Here is a tiny trained network, its code and every weight. The questions are about switching its units off for an input and a class, where a switched-off unit gives its printed mean instead of its output.

import numpy as np


def w(rows, s, z=0):
    codes = np.array(rows[::2]) - 128.0
    scale = np.full(codes.shape[1], s)
    scale[-1] = z or s
    return codes * scale


def norm(h):
    return h / np.sqrt((h * h).mean(-1, keepdims=True) + 1e-5)


def f(y):
    return y / 2 * (1 + np.tanh(0.7978845608 * (y + 0.044715 * y**3)))


def log_softmax(a):
    a = a - a.max(-1, keepdims=True)
    return a - np.log(np.exp(a).sum(-1, keepdims=True))


def net(x, mask):
    res = np.array(x, float).reshape(1, 6) / 4 @ E
    u = 0
    for l in range(2):
        y = f(norm(res) @ A[l][:, :-1].T + A[l][:, -1])
        res = res + np.where(mask[u : u + 16], y, B[l][:, -1]) @ B[l][:, :-1]
        u += 16
    return log_softmax(norm(res)[-1] @ U[:, :-1].T + U[:, -1])


A, B = {}, {}
E = w([
[127,129,127],'x0',
[105,30,93],'x1',
[128,129,127],'x2',
[127,129,129],'x3',
[253,57,107],'x4',
[175,96,250],'x5',
],0.0053)
A[0] = w([
[168,118,149,96],'L0N0',
[134,145,146,88],'L0N1',
[112,149,81,125],'L0N2',
[110,108,194,244],'L0N3',
[154,122,146,100],'L0N4',
[124,79,187,76],'L0N5',
[55,6,129,246],'L0N6',
[170,183,118,152],'L0N7',
[197,116,113,254],'L0N8',
[93,164,112,70],'L0N9',
[131,160,149,159],'L0N10',
[30,147,123,194],'L0N11',
[154,169,108,139],'L0N12',
[126,92,104,121],'L0N13',
[154,161,72,114],'L0N14',
[125,130,137,99],'L0N15',
],0.023,0.0065)
B[0] = w([
[153,54,56,150],'L0N0',
[103,108,141,129],'L0N1',
[126,48,58,166],'L0N2',
[232,226,174,208],'L0N3',
[167,88,100,138],'L0N4',
[230,88,154,169],'L0N5',
[129,94,254,245],'L0N6',
[99,154,66,167],'L0N7',
[59,104,12,211],'L0N8',
[158,148,93,155],'L0N9',
[121,172,110,156],'L0N10',
[245,71,130,228],'L0N11',
[78,120,32,153],'L0N12',
[22,152,175,149],'L0N13',
[76,97,73,165],'L0N14',
[126,131,135,123],'L0N15',
],0.0086,0.013)
A[1] = w([
[99,142,174,94],'L1N0',
[8,63,125,163],'L1N1',
[169,130,153,122],'L1N2',
[94,67,91,250],'L1N3',
[131,148,92,105],'L1N4',
[150,65,138,217],'L1N5',
[107,173,136,63],'L1N6',
[96,233,165,56],'L1N7',
[150,155,61,112],'L1N8',
[135,138,86,112],'L1N9',
[5,104,138,48],'L1N10',
[106,116,216,107],'L1N11',
[157,56,170,5],'L1N12',
[222,133,167,117],'L1N13',
[153,128,67,47],'L1N14',
[62,131,205,204],'L1N15',
],0.016,0.0035)
B[1] = w([
[153,158,67,127],'L1N0',
[100,192,150,203],'L1N1',
[83,116,69,174],'L1N2',
[97,167,181,227],'L1N3',
[163,107,143,145],'L1N4',
[65,121,174,219],'L1N5',
[141,127,153,115],'L1N6',
[94,193,180,135],'L1N7',
[250,103,116,190],'L1N8',
[202,114,152,155],'L1N9',
[94,193,107,164],'L1N10',
[157,89,57,176],'L1N11',
[105,74,130,185],'L1N12',
[35,164,96,254],'L1N13',
[169,97,149,173],'L1N14',
[179,195,40,159],'L1N15',
],0.011,0.0083)
U = w([
[231,106,71,248],'0',
[75,40,192,254],'1',
[89,120,14,51],'2',
[19,151,131,51],'3',
[180,223,154,78],'4',
[202,112,250,6],'5',
],0.025,0.0032)

Each question gives the input, the list of numbers given to net, and the class t.
The units are the neurons (one row each of A and B). Each row of codes is followed by its name. A weight is (code - 128) times the scale printed after its matrix; where a second scale follows, it is the last column's (A, B and U).
mask holds one flag per neuron, layer by layer. A switched-off neuron (its flag False) gives its mean, the last column of its row in B, instead of its output. The means were averaged over made-up inputs and are rounded, as every weight is.
A unit's drop is (log p(t) with every unit on - log p(t) with that unit switched off) / (log p(t) with every unit on - log p(t) with every unit switched off).
The circuit of an input: a set's keep is (log p(t) with only the set's units on - log p(t) with every unit switched off) / (log p(t) with every unit on - log p(t) with every unit switched off). Starting from the 12 units with the biggest drops (on a tie, the unit counted first), units are removed one at a time, each time the one whose removal leaves the highest keep (on an exact tie, the one counted first), for as long as the keep stays at least 0.8.
circuit, biggest first: the units of the circuit, biggest drop first
most important unit: the unit with the biggest drop
top k neurons: the k neurons with the biggest drops, biggest first
top k neurons in layer l: the k neurons of layer l with the biggest drops, biggest first
input [7,8,4,8,4,-1], class 3: circuit, biggest first	(L0N11; L0N13)
input [-3,-5,4,4,0,6], class 4: circuit, biggest first	(L0N3; L1N13)
input [-8,8,-8,4,2,0], class 3: circuit, biggest first	(L0N11)
input [6,4,7,-8,0,2], class 5: top 4 neurons	(L0N6; L0N3; L1N15; L0N2)
input [2,0,5,-6,-7,3], class 4: top 3 neurons	(L0N3; L1N13; L0N6)
input [-7,-1,-7,6,0,2], class 4: top 3 neurons	(L0N3; L0N11; L0N2)
input [-5,1,6,-2,-1,2], class 5: top 3 neurons	(L0N3; L0N5; L0N6)
input [8,-6,-8,4,0,7], class 4: top 3 neurons in layer 0	(L0N3; L0N11; L0N2)
input [2,-4,6,5,0,7], class 4: top 2 neurons	(L0N3; L0N11)
input [4,-5,-4,-8,2,8], class 0: top 2 neurons	(L0N6; L0N0)
input [-4,-8,-5,5,-8,-1], class 0: top 2 neurons	(L0N6; L0N11)
input [-6,0,8,2,2,5], class 0: top 4 neurons in layer 0	(L0N6; L0N3; L0N0; L0N13)
input [3,-1,1,8,-2,0], class 0: top 2 neurons	(L0N6; L0N11)
input [-3,-1,-1,1,5,0], class 2: top 4 neurons	(L0N8; L0N3; L0N11; L0N6)
input [7,-1,0,-2,0,2], class 4: circuit, biggest first	(L0N3)
input [2,8,-2,6,-1,-2], class 1: top 2 neurons in layer 0	(L0N6; L0N3)
input [4,1,-8,-4,-4,3], class 5: top 2 neurons	(L0N11; L0N3)
input [2,-1,1,6,0,1], class 4: top 3 neurons in layer 0	(L0N3; L0N2; L0N11)
input [-7,-2,6,-6,-6,1], class 4: top 2 neurons in layer 1	(L1N13; L1N11)
input [6,8,4,-5,0,-4], class 1: most important unit	L0N6
input [1,8,5,-2,-1,2], class 5: top 2 neurons	(L0N6; L1N15)
